Below are the code and all the weights of a small trained network. Each question names an input and a class and asks about switching units off, where a switched-off unit gives its printed mean instead of its output.

import numpy as np


def w(rows, s, z=0):
    codes = np.array(rows[::2]) - 128.0
    scale = np.full(codes.shape[1], s)
    scale[-1] = z or s
    return codes * scale


def f(y):
    return np.maximum(y, 0)


def log_softmax(a):
    a = a - a.max(-1, keepdims=True)
    return a - np.log(np.exp(a).sum(-1, keepdims=True))


def net(x, mask):
    res = np.array(x, float).reshape(1, 7) / 4 @ E
    y = f(res @ A[0][:, :-1].T + A[0][:, -1])
    res = res + np.where(mask, y, B[0][:, -1]) @ B[0][:, :-1]
    return log_softmax(res[-1] @ U[:, :-1].T + U[:, -1])


A, B = {}, {}
E = w([
[185,67,254],'x0',
[128,131,134],'x1',
[129,129,127],'x2',
[52,66,147],'x3',
[126,133,132],'x4',
[127,128,129],'x5',
[209,169,94],'x6',
],0.0067)
A[0] = w([
[56,145,84,215],'N0',
[118,100,157,92],'N1',
[164,154,178,190],'N2',
[188,212,6,124],'N3',
[96,70,191,97],'N4',
[197,111,164,204],'N5',
[88,53,189,143],'N6',
[247,91,172,3],'N7',
[2,123,26,44],'N8',
[115,93,167,83],'N9',
[55,144,81,217],'N10',
[101,55,152,100],'N11',
],0.0097,0.0047)
B[0] = w([
[145,206,153,231],'N0',
[130,109,99,154],'N1',
[107,130,183,197],'N2',
[106,119,6,254],'N3',
[127,78,80,205],'N4',
[116,117,202,219],'N5',
[126,60,104,237],'N6',
[135,244,125,178],'N7',
[139,58,234,217],'N8',
[139,103,89,163],'N9',
[147,206,157,234],'N10',
[127,85,95,188],'N11',
],0.026,0.006)
U = w([
[130,253,153,192],'0',
[100,75,253,164],'1',
[90,68,21,5],'2',
],0.0053,0.0027)

Each question gives the input, the list of numbers given to net, and the class t.
The units are the neurons (one row each of A and B). Each row of codes is followed by its name. A weight is (code - 128) times the scale printed after its matrix; where a second scale follows, it is the last column's (A, B and U).
mask holds one flag per neuron, in row order. A switched-off neuron (its flag False) gives its mean, the last column of its row in B, instead of its output. The means were averaged over made-up inputs and are rounded, as every weight is.
A unit's drop is (log p(t) with every unit on - log p(t) with that unit switched off) / (log p(t) with every unit on - log p(t) with every unit switched off).
The circuit of an input: a set's keep is (log p(t) with only the set's units on - log p(t) with every unit switched off) / (log p(t) with every unit on - log p(t) with every unit switched off). Starting from all 12 units, units are removed one at a time, each time the one whose removal leaves the highest keep (on an exact tie, the one counted first), for as long as the keep stays at least 0.8.
circuit, biggest first: the units of the circuit, biggest drop first
top k neurons: the k neurons with the biggest drops, biggest first
drop when u is switched off: that unit's drop, to one decimal
input [-8,4,-1,2,4,-7,-7], class 1: top 2 neurons => N8, N7
input [-4,-1,7,7,0,-5,0], class 1: top 2 neurons => N8, N3
input [8,-2,0,3,3,4,-4], class 2: circuit, biggest first => N4, N8
input [0,8,-8,-8,7,-1,3], class 2: top 4 neurons => N3, N10, N0, N8
input [3,7,-1,4,-1,-6,-5], class 2: top 2 neurons => N8, N4
input [-8,-4,-1,4,3,-1,-4], class 1: top neuron => N8
input [-6,-1,0,-6,-1,3,4], class 2: drop when N3 is switched off => 3.3
input [-8,-5,8,-8,3,6,7], class 2: drop when N3 is switched off => 3.4
input [-5,3,-5,-8,2,-1,7], class 2: drop when N3 is switched off => 1.7
input [-8,-5,8,-6,8,3,5], class 2: drop when N3 is switched off => 4.8
